[128 = 0]
(65) [137 169 155 137 118 137  98 113 108  89 159 109 141 124 114 119 164 142
 150 106 113  98 162 131 103 120]
(62) [ 88 121 144 153 123 133 159 119 141 170 105 128 113 102 131 149 109 112
  98 130 114 128 104  83 136 107]
(66) [140 159 194 182 120 118  96 183 149 136 135 137 113 139 105 153 121 126
 140 132 108 129 129 120  86 115]
(65) [104 198 134 140 149 160 129  77  55  87 170  91 153  68 118  93 175 196
 159  55  79 110 184  89 130 124]
(69) [174 152 117  98 152 117  70 144 136  73 165 124 128 162 125 103 161 192
 134 137 137 144 159 193 110 140]
(65) [116 110  82  96 172 164 172 133  98 137 148 108 113  75 158  79  89 181
 134 108  83 159 178 110 171 141]
(58) [148 104 136  97 118 129 133 114 139 105 120 129 132 134 132 108  96  74
 121 160 107  81 146 150 147 122]
(58) [113 155 130 177 178  97 100 166  72 137 138 123 110 118  91 110 108 213
 154  95 163 157 126 134 106 137]
(57) [160 128 173 149  62 106  80 131 114  94 133 125 150 178  91 145 144  36
 177 138 183  47 130 160  73 125]
(69) [166  96  74  89 124 161 175 163 125 138 132 150 156 130 170 121 122 104
 180 113 102 184 144 121 166 183]
(66) [135 135 133 151 121 154 131 187 128 153 156 122 116 119 140 139 131 150
 167 105 113 170 153 104 104 141]
(58) [146 129 119 102  97 148 142 111 164 121 125 143 155 143 155 153 171  92
 125 132 108 141 117 120 139 138]
(62) [123 123 134 122 118 127 124 111 140 124 125 123 124 131 128 131 130 114
 110 141 132 108 126 132 125 114]
(65) [107 147 109 121 137 143 152  79  82 114 132 116 153  94 130 109 148 143
 140  89 112 118 140 101 152 134]
(69) [140 117 134 105  83 140 109 123 200 128 136 125 119 164 151 164 174 100
  92 164 141 127 118 144 102 109]
(62) [108 137 152 161 143 126 159 134 123 156 101 146 130 100 121 138  95 116
 123 118  88 137 108  86 150 126]
(65) [138  69 148 146  96 113 146 205 234 207  80 174  93 174 149 198  84  54
  88 196 142 176  59 123 120 123]
(66) [136 148 140 131 180  87 109 112 104  96 108 144 134 129  96  97  97 156
 112 137 118 112 117 158 153 129]
(58) [208 163 149  99 121  94  86 125 200  68 104 194 181 207 128 162 189  93
 115 167 101 149  82 186 141 155]
(57) [ 89 165 125 139 178 136 149  96 111 134 127 121 122  77 130 113 133 204
  94 100  80 155 129  91 157 115]
(58) [189 101  42  24 147 135 135  93 116  62 139 141 174 157 162  78 150 131
 148 137 128 143 153 195 186 180]
(57) [ 53  99 110 153 143 118 142  98  68 167 123  82  86  84 106 103  82 157
 108 113 192  91 127 105 118  96]
(69) [129  81  40 106 147 130 165 165 115 175 117 147 129 138 158 132 122 161
 153 112 181 220  97 129 153 179]
(58) [137 142 170 155 145  93  95 146 136 118 115 141 116 144  96 128 101 130
 114 150 130 109 114 151 114 114]
(66) [148 157 136 115 162 100 104 101 127  83 117 146 146 141 111 111 137 153
 108 138 110 120 118 161 148 131]
(66) [127 126  89 113 157 145 137 147 115 135 151 118 117 112 147 108 130 192
 137 110 124 176 151 128 137 144]
(62) [107 132 130 141 136 132 165 111 118 148 103 142 141 102 130 135 116 114
 124 113 100 136 107  89 157 131]
(66) [106 135 164 174 176  92 101 166 118 147 121 122  79 116  91 112  65 182
 102 144 138 125 124 139 111 102]
(69) [105 118 115 138  97 117 122 122 190 171 107 143 118 163 142 193 183 127
  80 146 184 172  58 120 104 116]
(62) [151 113  71  61  97 170 139  99 143 103 160 113 151 140 174 124 190 124
 140 121 132 143 158 142 136 148]
(57) [146  95 110 109 119 133 132 158 148 140 130 132 118 145 144 129 111 111
 134 148 141 143 132 145 128 139]
(57) [136 129 135 127 148 131 155 149 177 151 102 164 128 125 149 148 114 128
  99 145  72 178 101 109 162 135]
(57) [ 69 160 147 174 106  97 119  40  57 119 106 109 155 112  77 139 165 108
 129  87 193  55  87  99 107 104]
(58) [107 170 155 201 144 116 114 172  96 158 134 133 122 115 100 150 138 179
 161  83 141 168 111  93  93 134]
(69) [123 107 120 105  99 116  76 120 199 131 142 107  87 177 138 156 172 149
  62 180 200 125 110 177  79  90]
(65) [145  94 119 108 126 140 138 165 159 143 131 131 108 135 149 124  95 113
 124 155 116 143 142 140 135 132]
(66) [130 139 142 152 201  75 127 130  58 106  94 150 135 110  78  76  44 149
 142 123 116 103 120 148 168 142]
(58) [ 81 138 121 154 131 127 121 122 144 167 131 112  98 118 130 156 160 186
  88 119 164 162 101 105 102 104]
(69) [156 126 118 101 128 135 110 139 140 104 149 125 129 145 138 116 140 139
 135 138 124 133 152 158 124 136]
(65) [ 99 166 167 176  97 137 147 110 144 156 108 143 149 115 124 183 172  99
 123 102 104 136  87  64 117 116]
(57) [128  77  56  93  77 114 143  87 116 139 103 139 164 175 140 155 174  65
 146 127 238 129  71 147 130 158]
(66) [ 63  55 133 156  66 141 164 130 133 208 109  93  80 110 131 157  77  46
 111 147 195  78 111  84  96  87]
(69) [165  95  97  85 102 170 172 152 144 132 136 141 151 129 173 126 123  73
 168 128  87 152 155 118 158 163]
(57) [111  77  64  94 151 143 161 144 135 166 129 119  98 114 162 112  98 165
 108 138 148 178 131 130 153 138]
(62) [110 141  90 117 147 136 201  64  77 129  87 159 191  89 138 123 138 105
 146  80  86 146  94  74 205 165]
(65) [100 155 133 169 163  79  98 117 102 134 108 136 121 135  88 135 136 186
 108 116 181 141  79 137 114 121]
(62) [ 93 124 121 118 120 132 177  54 124 137  89 137 154 101 135 137 132  83
  95 123 105 103  94  88 173 118]
(62) [125 126 171 121 107 147 149 110 181 131 113 133 123 115 143 143 113  72
  87 160  60  95 133 105 144  98]
[146 141 164 136  93 154 122 149 161 125 147 125 129 132 140 148 146  95
 140 132  90 119 152 114 105 119] : (65)
[141 169 151 137 196  87  82 132 129  92 126 142 116 135  98 102 115 208
  94 143 108 139 124 170 135 120] : (66)
[115 151 140 155 129  92 102 102 111 120 110 137 141 145  96 144 154 135
 120 120 172 114  87 136 112 123] : (65)
[140 116 105 100 142 112  77 136 142 107 155 106  97 158 126 109 140 185
 104 155 182 131 144 190 100 117] : (69)
[148 110 144 110  92 165 106 177 198 138 171 103  87 144 161 143 140 127
 115 162 114 137 173 142  85 106] : (62)
[178  77 115 102  79 123 120 172 168 132 121 150 136 188 143 151 122  46
 156 167 169 129 116 168 113 152] : (57)
[136 140 115 116 155 124 120 126 124 113 135 131 130 127 130 113 134 168
 122 125 118 147 134 142 139 135] : (66)
[158  71 102  75  75 135 154 105 155 119 105 143 156 163 152 137 123  16
 134 164 145  92 116 150 151 143] : (65)
[ 79 135 125 156 128 103 170  70 130 166  63 162 154 117 119 172 144  99
  86 118 141 140  37  78 162 123] : (57)
[165 140 143 115 148 146 125 174 169 118 144 143 120 129 149 122 117 150
 126 144  59 165 157 137 139 136] : (57)
[ 59 125 133 167 146 109 160  88 104 173  88 124 113  89 109 138 101 135
  87 117 146 116  81  81 144 101] : (57)
[ 91 132 175 175 134 134 172 138 149 179  92 144 113  87 126 153  80  99
  99 131  68 131 102  62 148 105] : (62)
[126  92 136 142  87 106 131 132 138 152  96 142 131 159 115 157 111  48
 133 150 182  99  86 132 114 127] : (57)
[131 127  66  94 170 113 111 115 110 111 140 124 127 140 134 103 154 212
 117 120 172 172 123 168 139 147] : (58)
[157 151 197 172  63 136 122 159 147 128 123 150 160 150 115 176 147  28
 179 121 100  98 121  99  94 133] : (66)
[144 130  79 115 200 103 103 156  59 102 151 120 119 125 109  65  97 228
 162 106 163 161 157 178 138 161] : (69)
[ 56  79 117 158 146 113 170 125 116 203  88 116  80  91 120 130  52 127
  82 141 166 124  90  91 142  99] : (57)
[160 154 129 132 164  92 107 127  76  83 119 151 161 141  94  98 117 142
 166 112 129 120 125 161 145 159] : (62)
[102  92 130 159 114 135 162 157  91 175 117 118 112 103 121 126  69  86
 162 115 148 112 131  93 123 130] : (66)
[146 133 120 110 144 143 126 147 141 118 146 127 123 125 144 115 129 158
 130 130  97 153 154 137 136 136] : (57)
[114 108 132 156 116 140 150 166 105 166 130 120 114 109 127 131  91 108
 162 112 135 131 138  98 117 133] : (66)
[124 127 163 137 114 155 173 117 100 125 120 125 146  84 127 110  81  57
 158 114  55  75 162  83 156 125] : (69)
[149  45  42  43 155 132 165 122 109 120 121 124 121 130 159  67  61 115
 128 160 150 128 153 178 187 157] : (65)
[162 141  95 105 158 113  87 150 129  99 152 133 129 161 129 113 159 200
 137 128 157 174 135 181 118 152] : (69)
[133 152 139 103 113 129  81  99 209 105 145 120 113 162 144 158 204 165
  56 164 133 137 116 159  99  93] : (66)
[164 117 131  99  81 174 168 138 168 127 129 148 162 133 170 151 146  46
 156 131  63 136 144 102 150 150] : (69)
[130 130 159 152 108 143 146 146 113 137 127 129 136 111 123 132 104  80
 162 115  98 105 144  98 125 130] : (58)
[101 104 144 146 138  94 135 106 101 138  91 128 117 119  96 114  67  90
 109 147 155  73 104 131 140 109] : (66)
[114 110 145 155  97 139 140 154 129 162 127 120 114 122 128 147 110  89
 145 125 140 117 129 101 105 120] : (66)

(258) [157 101 107 153 150 136 126 110 113  97 108 132 146 139 111 140  87  95
 109 122 150 109  84 110 103 108]
(269) [136  83 135 147  90 160 110 166 101 185  66 109  99 135 163 128 110 163
  88 153 114 182 119  72 162 156]
(258) [142 155  78 146 169 202 169 115 133 101 140 147 145  94 118  92 104 145
 100 198 164 102 181 179 112  68]
(258) [168 140 156 132 124 183  93 119  91 158 135 136 134  81 158  96 141 142
 112 114 121 151 165 166 142 123]
(269) [179 156 118 149 116 191 143 153 121 134  75 155 108  91 143 124 106 192
  93 188 107 155 164 160 176 146]
(263) [190 138 165 138 146 155  80  98  88 121 128 138 160 106 152 104 126 117
 119  94 120 122 137 205 115 110]
(258) [166 139 115 128 174 124 111  82  86  76 198 126 165  90  85  91  93  97
 124 109 130 109 125 179  94  64]
(269) [114 128 125 126 155 103 132 107 145  96 156 136 145 143 108 148 136  85
 145  94 151  85 103 125  96 118]
(264) [117 170 119 103 159  87 138  99 132  78 237 146 133  79  61 134 140  99
 160  80 124 100 128 131 120 115]
(263) [ 97 122 121 109  86 114 141 135 144 162 106 105 118 149 145 111 142 136
 153 148 126 160 142 105 134 136]
(264) [133 107 145 130 139 134  97 112 102 139 138 110 149 135 146 103 128 108
 122 109 136 127 127 148 103 101]
(264) [139 174 115 108 105 146 150  90 154 124 142 157 139  92 120 122 161  98
 180 100 154 126 152 129 126 136]
(269) [105 115 127 139 176 131 129 120 138 107 145 124 151 158 133 128 130 108
 115 133 156  77 127 161  86  91]
(258) [165 144 145 142 181 161 103  90 108  95 171 154 164  97 124 122 134  92
 118  84 153  80 134 187  95  95]
(269) [113 111 192 150 158 172  90 152 137 168  97 136 136 166 208 144 181 140
  95 113 143  87 153 185 114 143]
(263) [143 102  77 131  94  91 151 128 118 105 108 121 107 123  69 151  69 112
 133 131 119 166  62  22 147 145]
(264) [138  98 142 111  79 106  94 109  96 166 106  91 138 141 149  95 124 105
 153 101 118 180 111 103 123 127]
(263) [107 120 148 134 159 169 110 143 110 158 148 107 137 131 170  84 143 160
  92 165 131 120 184 192 115  86]
(258) [108 132  59 145 137 162 199 147 166 108  82 130 122 150 119 120  90 162
 108 237 155 116 152 128 125  97]
(264) [161 184 104 150 141 201 181 116 189  98  64 195 142 121 147 156 146 133
 136 162 173  76 163 182 127 142]
(263) [185 110 104 168 186 140 118 125  82  63 157 150 130  89  65 157  55 118
  68 118 122 104  72 106 128 108]
(263) [146 124 112 150 159 135 137 153 112  99 123 128 119 124 108 131  81 169
  81 180 105 124 125 150 142 112]
(269) [129 100 195 109 109  79  54 129  80 166 163  96 125 128 146 121 152 116
 136  50  85 162 104 119 136 151]
(258) [112 106 131 134 108 115 133 146 147 142  86 127 113 161 139 161 133 125
 129 123 132 131  99  81 136 162]
(263) [112 129  90  98  90  97 147 116 114 135 155  92 122 112  97  80 104 131
 157 157 114 181 138  97 134 101]
(263) [102 110 107 116  76 105 149 144 144 157  85 105 108 156 134 126 122 138
 147 156 123 169 118  71 144 148]
(264) [117 132 119 134 184  61 141 144 135  56 169 128 126 151  72 161  91 140
 110 143  98  83  91 154 120 114]
(269) [ 96 162 159  97 165 104 113 107 131 120 203 108 161 134 144  77 168 130
 154 127 120  96 189 245  91  75]
(263) [ 53  83 129 118 108 148 125 132 142 197 142 100 121 150 163 118 177  93
 137 105 178 135 138  47 105 127]
(264) [107  89 137 108  90  71 104 133 105 157 123  78 122 159 131 108 115 123
 143 120 101 175 101  89 128 128]
(264) [107 139 101 142 124 117 182 186 176 111  78 147  85 153 112 181 111 188
 106 198 107 121 121 101 170 172]
(258) [163  83 148 133  89 118  78 125  74 161 109 109 119 115 131 129 106 109
 119  76 108 183  78  58 146 154]
(269) [138 139 141 120  96 118 125 126 141 138 114 148 114 116 126 159 149 115
 153  86 123 141 110  88 150 177]
(258) [ 82 173  93  95 137 119 171 127 146 116 212 120 118  89  90  89 140 154
 149 172 123 132 190 150 134  92]
(264) [125 125 133 147 163 174 129 122 140 128 108 136 153 150 165 119 140 122
 109 147 164  86 153 182  95  99]
[ 83 143 120 116 172  99 146 128 147  97 204 128 130 126  94 134 142 121
 133 125 134  86 139 142 108 104] : (264)
[120  92 124 113  81 136 105 114  93 185 116  81 135 131 156  70 124 115
 140 131 134 188 138  96 119 103] : (263)
[157 154 127 110 120  98 118  99 109 101 182 141 129  78  80 129 123 103
 157  76 110 141 111 113 139 135] : (264)
[128 161 169  97 153  83  92  98 109 108 226 126 147  96 107 110 161 105
 160  61 104 112 142 186 114 113] : (258)
[153 118 192 130 109 110  78 136 118 153  81 127 132 158 177 147 153 130
 132  83 100 135 110 159 137 170] : (258)
[177 169 119 109  80 121 132 103 119 119 142 159 113  59  87 139 127 115
 168  81 108 171 116  84 169 170] : (264)
[105 162 113 128 141 151 161 164 145 125 190 164  79  61  85 163 147 167
 107 134 119 126 154  77 179 164] : (264)
[153 122 125 141 125 181 118 123 105 147 124 137 127  93 139 115 124 128
 107 125 142 143 141 114 136 123] : (258)
[129 115 117 138 113 161 133 137 125 152 109 133 114 115 136 132 127 131
 115 133 142 145 129  84 141 141] : (258)
[ 84 137 120 108 143 130 136 117 131 138 198 114 132 109 119  98 154 118
 140 126 146 120 164 131 110  95] : (263)
[ 79 172 113 119 147 149 179 144 188 124 143 149 120 132 136 132 169 157
 139 176 148  90 188 168 128 125] : (258)
[154 129 128 138 112 165 130 108 142 140  56 136 154 155 174 115 134 114
 141 141 157 122 139 164 108 122] : (264)
[112 168 150 107 138 125 128 126 140 130 172 133 130 110 136 110 166 146
 146 127 115 118 177 188 132 123] : (258)
[123 102 114 141  97 114 145 153 148 136  63 130 105 161 128 170 112 131
 124 138 128 142  84  57 147 171] : (263)
[ 69  86 107 110  90 127 133 125 126 184 144  88 118 137 136 100 144 101
 145 123 159 165 130  37 115 116] : (263)
[161 147 150 125 116 125 114 116 127 124 101 139 140 130 145 127 135 129
 144 114 114 131 131 171 132 141] : (263)

(19) [162  81 138 105 101  88 159  94 116 139 137 147  99 152 155 119 148 101
 117 132  92 130 124  97 134 145]
(18) [102 131 146 142 116 137 111 118 126 148 118 108 141  75 113  96  98 149
 156 163 114 160  71 112 138 168]
(14) [141 120 133  86 156 109 116  99 123 138 137 183 108 117 157 131 145 134
  99 126  54 130 118 108 106 134]
(18) [140  66 157 119  81  92 178 122  99 122 151 155  97 173 124 105 145 106
  96 116 116 113 141 122 109  86]
(20) [ 83  91 110 105 101  89 143 144 141 149  95  92 165 114 117  94  84 145
 166 179 127 103  94 114 118 146]
(14) [141 134  84 155 137 135 115 140 121 161 116 135 128 124 129 147 121 138
 155 131 114 138 121 123 137 142]
(18) [133  48 127  90  77  62 166 167 129 176 149 134 121 126  89 119 102 164
 128 174 117 121  88 118 123  83]
(20) [133 119 115  94 134 112 170 116 135  51 111 107 133 237 174 129 167  45
  95  69 173  48 236 144 123 112]
(14) [100  81 127  96  97  83 173 161 132 118 126 131 140 167 112 121 121 135
 112 136 149  73 154 144  83  61]
(20) [ 42 134 145  63 145 110 147 134 157  49  90 101 182 163 143  94 118 110
 104 120 161  35 184 154  65  96]
(19) [104 143 125 194 108 162 133 124 106 116 104 102 138 138 123 105 118 107
 158 116 157 132 137 133 129 147]
(14) [121 154 147 169 111 164 131 125 131  95 122  69 140 137 118 113 125  98
 146 116 196 138 142 141 164 152]
(20) [145 153 147 114 138 135 104  95 152 135 129 106 129  82 142 133 128 133
 142 154 124 166  92 109 161 185]
(19) [122 145 139 157 134 162 103 165 118 139 153 130 127  98  80 127 110 160
 123 123 143 158 104 149 144 101]
(14) [127 144  88 130 129 133 127 153 161 115 100  46 166 149 127 137 109 104
 169 135 202 106 151 138 181 164]
(14) [125 118 126  90 134 104 112 166 153 171 148 142 136  75  91 150 104 196
 126 173 114 142  79 133 120  94]
(20) [132 164 162 116 153 149  95 109 142 128 145 139 123  74 126 137 133 154
 116 139 113 165  96 127 132 142]
(20) [155 184 170 102 162 153  89  74 162 109 140 111 123  75 156 145 149 124
 120 137 128 174 105 114 165 191]
(19) [ 93 172  89  57 197 119  91 156 184 116 103 125 177 104 140 166 115 168
 125 145 129  80 146 149  96 114]
(20) [128 130  92 214 106 157 141 145  92 141 110 127 123 159 119 131 126 113
 159 104 149 130 151 137 124 120]
(18) [205  64 147  83 100  69 165 153 122 172 204 211  62 146 105 184 167 165
  65 129  97 143 125 131 108  25]
(18) [137 158 135 168 112 146 111  92 142 156 110  93 134  69 137 135 118 140
 181 170 138 183  77 104 153 199]
(14) [126 127 133 110 131 122 134 117 135 108 123 117 132 144 142 121 134 108
 122 121 134 113 144 126 132 138]
(20) [102 100 141  34 140  81 154 131 155  77 124 121 148 173 147 111 135 105
  85 121 135  55 173 136 103  97]
(19) [116 106 110 171  96 124 161 106  98 122  94 122 127 172 154 104 132  86
 153 115 126 107 153 114 111 149]
(19) [180  97 163  93 118 105 135 130 126 146 185 163  86 121 111 143 148 142
  85 128 107 159 106 123 149  96]
(18) [184 107  86  82 137  84 135 179 161 173 161 157 113 134 111 207 140 174
 112 145 136 120 136 142 130  63]
(19) [117 108 121 110 120 106 123  79 129 147  92  99 142 104 163  81 106 106
 169 166  79 139  81  77 155 228]
(19) [105  84  98 192  89 128 148 122  72 157  95 129 126 151 129  71 101 102
 170 126  90 129 110 102 127 163]
(18) [119 147 106 101 172 137 100 162 140 124 134 143 141 124 116 144 121 150
 110 115 121 111 140 148 124 100]
(18) [109 156 113 109 177 150  99 151 131 104 129 143 142 136 125 131 127 132
 104  98 120 104 155 150 120 107]
[113 215 150  66 194 155  72 134 207  92 132  86 170  62 126 172 126 167
 118 150 180 132 124 156 142 139] : (19)
[ 66 141 169 162 125 168 121  90  92  79 100 109 143 130 138  44 113  85
 131 104 114 124 126 120 120 175] : (18)
[ 94  96  80  85 127  90 128 192 155 157 109  92 172 121  93 120  76 165
 156 170 142  90 107 135 135 112] : (18)
[144 169 127 109 187 155  85 144 134 124 157 176 116 108 122 164 145 157
  87 100 103 139 137 149 120  93] : (18)
[130 114 116 126 136 126 121 167 116 150 149 160 120 126  98 136 119 158
 111 122 111 128 120 141 119  81] : (19)
[ 98 107 151 164  78 129 161 169 117 124 138 113 134 136  77 117 112 148
 130 136 185 120 129 156 102  63] : (14)
[145 155  61  68 204 123  93 202 166 132 143 155 146 145 114 201 132 167
  96 105 137  83 175 169 124  58] : (18)
[137  94 136  97 122 101 136 154 124 148 158 160 113 125 103 131 124 156
 101 135 105 127 112 132 117  80] : (18)
[116 115  97 144 131 126 137 166 109 136 126 158 128 157 113 138 125 140
 120 109 122 100 154 147  94  74] : (19)
[140 147 155  52 164 117  81 112 174 143 147 108 139  50 126 128 112 162
 123 174 102 166  62 108 174 181] : (19)
[146  88 173 163  53 106 163  82 112 162 134 116 101  98 127 103 127 126
 157 173 121 181  69  90 137 166] : (18)
[114  46 130  97  72  67 170 161 122 162 136 120 131 136  93  96  96 148
 134 169 121 110  93 116 122  96] : (18)
[163 116 152 148  91 115 139 101 129 166 144 133 102  92 127 144 136 145
 145 163 122 179  84 105 138 147] : (18)
[ 82 148  68 229  91 160 162 118 114  94  38  39 176 195 159 103 112  55
 214 111 211  81 191 132 130 189] : (20)
[183 146 156 103 149 133 101  99 142 141 166 145  97  90 138 153 151 137
 107 133 103 181  97 112 168 156] : (20)
[155  67 116  81 109  75 146 146 129 167 149 142 113 134 116 126 118 141
 120 152  96 126 101 109 145 115] : (20)
[123 136 122 150 126 140 130 128 121 121 120 124 130 139 130 128 130 119
 134 117 139 124 142 133 124 127] : (20)
[145  93 131 176  89 128 162 135  84 135 143 154  96 171 116 120 142 108
 118 101 128 131 146 131 119  92] : (19)
[128 174 213 157 125 185 117  68 119  62 144  95 114 117 140  90 152  78
 107  96 162 168 132 129 163 176] : (14)
